Below are the code and all the weights of a small trained network. Each question names an input and a class and asks about switching units off, where a switched-off unit gives its printed mean instead of its output.

import numpy as np


def w(rows, s, z=0):
    codes = np.array(rows[::2]) - 128.0
    scale = np.full(codes.shape[1], s)
    scale[-1] = z or s
    return codes * scale


def norm(h):
    return h / np.sqrt((h * h).mean(-1, keepdims=True) + 1e-5)


def f(y):
    return np.maximum(y, 0)


def log_softmax(a):
    a = a - a.max(-1, keepdims=True)
    return a - np.log(np.exp(a).sum(-1, keepdims=True))


def net(x, mask):
    res = np.array(x, float).reshape(1, 7) / 4 @ E
    u = 0
    for l in range(3):
        y = f(norm(res) @ A[l][:, :-1].T + A[l][:, -1])
        res = res + np.where(mask[u : u + 9], y, B[l][:, -1]) @ B[l][:, :-1]
        u += 9
    return log_softmax(norm(res)[-1] @ U[:, :-1].T + U[:, -1])


A, B = {}, {}
E = w([
[104,33,189],'x0',
[42,156,160],'x1',
[71,71,1],'x2',
[122,124,131],'x3',
[133,131,126],'x4',
[123,129,137],'x5',
[123,129,134],'x6',
],0.0062)
A[0] = w([
[12,152,176,107],'L0N1',
[135,21,176,83],'L0N2',
[115,3,213,98],'L0N3',
[116,17,176,108],'L0N4',
[26,18,117,177],'L0N5',
[1,8,11,167],'L0N6',
[127,116,114,3],'L0N7',
[86,146,117,24],'L0N8',
[199,41,91,80],'L0N9',
],0.008,0.0073)
B[0] = w([
[57,7,83,167],'L0N1',
[6,246,104,166],'L0N2',
[11,248,98,193],'L0N3',
[78,212,97,180],'L0N4',
[254,162,68,222],'L0N5',
[250,140,81,254],'L0N6',
[223,180,193,128],'L0N7',
[17,130,121,128],'L0N8',
[107,62,123,155],'L0N9',
],0.0074)
A[1] = w([
[104,128,184,123],'L1N1',
[124,178,66,108],'L1N2',
[2,89,86,120],'L1N3',
[117,104,183,133],'L1N4',
[33,65,120,70],'L1N5',
[100,77,95,131],'L1N6',
[80,145,198,197],'L1N7',
[105,154,151,2],'L1N8',
[132,168,196,110],'L1N9',
],0.0089,0.0039)
B[1] = w([
[137,76,94,168],'L1N1',
[11,162,168,252],'L1N2',
[117,94,49,191],'L1N3',
[190,95,135,151],'L1N4',
[188,132,2,153],'L1N5',
[196,82,214,146],'L1N6',
[216,68,122,229],'L1N7',
[149,126,120,133],'L1N8',
[201,106,83,191],'L1N9',
],0.0059,0.0042)
A[2] = w([
[169,31,141,68],'L2N1',
[91,43,227,2],'L2N2',
[163,160,164,170],'L2N3',
[145,180,65,196],'L2N4',
[254,101,222,99],'L2N5',
[150,171,253,36],'L2N6',
[146,197,85,73],'L2N7',
[109,39,24,120],'L2N8',
[170,110,29,241],'L2N9',
],0.0073,0.0066)
B[2] = w([
[47,50,2,133],'L2N1',
[20,76,20,129],'L2N2',
[49,89,69,160],'L2N3',
[29,114,143,218],'L2N4',
[137,49,60,158],'L2N5',
[250,250,45,137],'L2N6',
[38,164,154,151],'L2N7',
[181,101,240,168],'L2N8',
[68,82,195,246],'L2N9',
],0.0071,0.011)
U = w([
[109,144,138,254],'0',
[59,254,140,113],'1',
[104,95,167,125],'2',
[235,138,101,85],'3',
[100,134,141,48],'4',
[110,144,144,69],'5',
],0.0083,0.0041)

Each question gives the input, the list of numbers given to net, and the class t.
The units are the neurons (one row each of A and B). Each row of codes is followed by its name. A weight is (code - 128) times the scale printed after its matrix; where a second scale follows, it is the last column's (A, B and U).
mask holds one flag per neuron, layer by layer. A switched-off neuron (its flag False) gives its mean, the last column of its row in B, instead of its output. The means were averaged over made-up inputs and are rounded, as every weight is.
A unit's drop is (log p(t) with every unit on - log p(t) with that unit switched off) / (log p(t) with every unit on - log p(t) with every unit switched off).
The circuit of an input: a set's keep is (log p(t) with only the set's units on - log p(t) with every unit switched off) / (log p(t) with every unit on - log p(t) with every unit switched off). Starting from the 12 units with the biggest drops (on a tie, the unit counted first), units are removed one at a time, each time the one whose removal leaves the highest keep (on an exact tie, the one counted first), for as long as the keep stays at least 0.8.
circuit, biggest first: the units of the circuit, biggest drop first
k most important neurons: the k neurons with the biggest drops, biggest first
top k neurons in layer l: the k neurons of layer l with the biggest drops, biggest first
drop of u: that unit's drop, to one decimal
input [3,0,7,-6,6,2,6], class 3: most important neuron	[L0N6]
input [2,6,-8,4,-5,7,7], class 3: circuit, biggest first	[L1N7, L2N9, L2N6]
input [4,-3,4,-2,2,3,-7], class 1: circuit, biggest first	[L0N2, L0N4, L0N3]
input [-6,-8,-2,2,8,0,6], class 2: circuit, biggest first	[L0N3, L0N5, L0N6]
input [-1,6,-8,-4,-2,-8,4], class 3: 3 most important neurons	[L2N4, L2N9, L2N6]
input [8,-4,5,-3,-3,2,-6], class 1: 3 most important neurons	[L0N3, L0N2, L0N4]
input [-2,6,-4,2,5,6,8], class 2: 2 most important neurons	[L0N1, L0N6]
input [-2,-7,-1,-3,4,-2,-6], class 2: 2 most important neurons	[L0N3, L0N6]
input [5,-2,7,3,-5,6,1], class 3: 2 most important neurons	[L0N6, L0N5]
input [-4,4,-5,1,2,0,5], class 3: top 2 neurons in layer 2	[L2N5, L2N4]
input [-5,4,-8,-1,1,-8,6], class 3: drop of L2N5	0.2
input [3,-1,2,0,-1,0,-6], class 1: drop of L0N2	0.1
input [-3,-3,-7,5,2,3,7], class 3: drop of L0N5	-0.1
input [3,2,-7,3,1,-4,-8], class 3: drop of L2N9	0.2
input [2,5,-7,-1,-7,-3,-1], class 3: most important neuron	[L2N4]
